Below is a small trained network, with its code and all its weights. Each question gives an input and a class and asks what happens when units are switched off, that is, made to give their printed mean instead of their output.

import numpy as np


def w(rows, s, z=0):
    codes = np.array(rows[::2]) - 128.0
    scale = np.full(codes.shape[1], s)
    scale[-1] = z or s
    return codes * scale


def norm(h):
    return h / np.sqrt((h * h).mean(-1, keepdims=True) + 1e-5)


def f(y):
    return np.maximum(y, 0)


def log_softmax(a):
    a = a - a.max(-1, keepdims=True)
    return a - np.log(np.exp(a).sum(-1, keepdims=True))


def net(x, mask):
    res = np.array(x, float).reshape(1, 4) / 4 @ E
    u = 0
    for l in range(4):
        y = f(norm(res) @ A[l][:, :-1].T + A[l][:, -1])
        res = res + np.where(mask[u : u + 6], y, B[l][:, -1]) @ B[l][:, :-1]
        u += 6
    return log_softmax(norm(res)[-1] @ U[:, :-1].T + U[:, -1])


A, B = {}, {}
E = w([
[66,96,30,2,175,43],'x0',
[127,129,130,129,126,126],'x1',
[170,38,69,100,30,156],'x2',
[21,41,227,136,72,158],'x3',
],0.0059)
A[0] = w([
[73,106,105,91,184,52,84],'0.n1',
[2,127,183,102,126,192,193],'0.n2',
[95,84,67,93,185,134,44],'0.n3',
[101,142,154,71,119,70,121],'0.n4',
[78,232,148,180,179,182,188],'0.n5',
[94,82,132,70,247,133,6],'0.n6',
],0.0082,0.0019)
B[0] = w([
[77,147,90,172,102,98,225],'0.n1',
[131,53,149,142,205,144,254],'0.n2',
[139,165,128,71,147,60,192],'0.n3',
[128,163,53,170,164,254,183],'0.n4',
[172,110,101,50,134,69,244],'0.n5',
[60,124,165,237,78,135,197],'0.n6',
],0.0081,0.0056)
A[1] = w([
[190,84,85,180,105,185,47],'1.n1',
[100,98,255,175,174,135,157],'1.n2',
[64,251,213,65,217,179,226],'1.n3',
[52,67,223,111,134,147,254],'1.n4',
[189,187,228,97,211,154,95],'1.n5',
[50,95,60,68,192,211,219],'1.n6',
],0.0082,0.0031)
B[1] = w([
[172,69,78,211,125,142,174],'1.n1',
[2,111,46,13,137,9,230],'1.n2',
[208,142,40,208,188,75,199],'1.n3',
[90,97,3,155,60,101,254],'1.n4',
[103,44,226,43,222,178,190],'1.n5',
[172,235,252,181,124,196,233],'1.n6',
],0.0068,0.0067)
A[2] = w([
[29,121,177,110,39,254,6],'2.n1',
[143,119,91,189,154,177,177],'2.n2',
[134,173,62,75,28,220,120],'2.n3',
[76,110,58,115,72,83,123],'2.n4',
[146,116,63,104,178,126,56],'2.n5',
[207,233,110,182,95,152,169],'2.n6',
],0.0091,0.0024)
B[2] = w([
[190,195,189,136,220,186,183],'2.n1',
[58,85,109,208,97,104,190],'2.n2',
[56,155,167,42,127,128,193],'2.n3',
[225,165,84,131,123,245,255],'2.n4',
[83,70,171,130,112,167,193],'2.n5',
[150,100,119,40,91,69,223],'2.n6',
],0.011,0.0064)
A[3] = w([
[123,75,39,142,85,42,37],'3.n1',
[157,48,60,71,145,155,151],'3.n2',
[216,123,161,30,161,82,59],'3.n3',
[240,62,133,227,160,67,6],'3.n4',
[143,204,150,184,44,44,154],'3.n5',
[215,160,247,99,254,194,95],'3.n6',
],0.0078,0.0027)
B[3] = w([
[196,213,211,211,152,90,208],'3.n1',
[118,114,210,127,129,61,255],'3.n2',
[60,150,58,169,120,255,213],'3.n3',
[107,175,188,84,71,124,162],'3.n4',
[219,72,148,32,194,113,161],'3.n5',
[175,194,251,151,166,195,221],'3.n6',
],0.0088,0.0065)
U = w([
[147,191,225,126,185,203,251],'0',
[176,209,88,133,177,14,99],'1',
[183,94,214,149,36,45,78],'2',
[120,173,69,7,46,128,78],'3',
[69,15,146,105,185,58,167],'4',
[39,160,30,239,160,132,102],'5',
[137,39,88,154,46,211,76],'6',
],0.018,0.0028)

Each question gives the input, the list of numbers given to net, and the class t.
The units are the neurons (one row each of A and B). Each row of codes is followed by its name. A weight is (code - 128) times the scale printed after its matrix; where a second scale follows, it is the last column's (A, B and U).
mask holds one flag per neuron, layer by layer. A switched-off neuron (its flag False) gives its mean, the last column of its row in B, instead of its output. The means were averaged over made-up inputs and are rounded, as every weight is.
A unit's drop is (log p(t) with every unit on - log p(t) with that unit switched off) / (log p(t) with every unit on - log p(t) with every unit switched off).
The circuit of an input: a set's keep is (log p(t) with only the set's units on - log p(t) with every unit switched off) / (log p(t) with every unit on - log p(t) with every unit switched off). Starting from the 12 units with the biggest drops (on a tie, the unit counted first), units are removed one at a time, each time the one whose removal leaves the highest keep (on an exact tie, the one counted first), for as long as the keep stays at least 0.8.
circuit, biggest first: the units of the circuit, biggest drop first
most important unit: the unit with the biggest drop
k most important neurons: the k neurons with the biggest drops, biggest first
k most important neurons of layer l: the k neurons of layer l with the biggest drops, biggest first
input [2,-1,5,3], class 0: most important unit : 2.n1
input [1,-2,2,-1], class 3: 2 most important neurons : (1.n5, 0.n6)
input [5,-2,0,5], class 5: 4 most important neurons : (1.n4, 0.n5, 0.n2, 1.n5)
input [2,0,0,7], class 5: circuit, biggest first : (1.n4, 2.n6)
input [-5,-4,3,1], class 6: 2 most important neurons : (1.n1, 2.n4)
input [1,2,6,6], class 0: 2 most important neurons : (2.n1, 1.n6)
input [2,7,0,5], class 5: 4 most important neurons : (1.n4, 0.n2, 0.n5, 1.n5)
input [-1,8,2,5], class 6: 4 most important neurons : (1.n4, 2.n4, 0.n2, 1.n2)
input [-3,4,2,6], class 6: 2 most important neurons : (1.n4, 2.n4)
input [-8,-8,7,-1], class 2: 3 most important neurons : (1.n1, 2.n4, 2.n6)
input [8,-7,2,-7], class 3: circuit, biggest first : (1.n3, 2.n5)
input [8,5,1,2], class 0: 4 most important neurons : (1.n3, 1.n6, 0.n4, 0.n6)
input [-3,-6,-1,7], class 4: 2 most important neurons : (0.n2, 1.n2)
input [-7,-3,4,8], class 6: circuit, biggest first : (1.n4)
input [-8,0,-8,3], class 4: 2 most important neurons : (1.n5, 1.n2)
input [5,6,-1,0], class 1: 2 most important neurons : (0.n3, 1.n2)
input [-8,-5,4,3], class 6: 2 most important neurons of layer 1 : (1.n1, 1.n6)
input [5,-3,2,-4], class 3: 2 most important neurons : (0.n2, 1.n3)
input [0,-3,4,1], class 6: 3 most important neurons of layer 0 : (0.n5, 0.n3, 0.n4)
input [4,8,0,-1], class 1: 2 most important neurons of layer 1 : (1.n2, 1.n4)
input [2,-6,4,8], class 0: circuit, biggest first : (2.n1)
input [1,4,2,-2], class 3: 2 most important neurons of layer 0 : (0.n6, 0.n5)
input [-1,6,0,3], class 4: 2 most important neurons of layer 0 : (0.n2, 0.n1)
input [-1,-3,-2,8], class 4: 2 most important neurons of layer 0 : (0.n2, 0.n1)
input [6,-6,0,0], class 1: 3 most important neurons of layer 1 : (1.n6, 1.n2, 1.n4)
input [-8,6,2,6], class 6: 3 most important neurons of layer 1 : (1.n4, 1.n6, 1.n2)
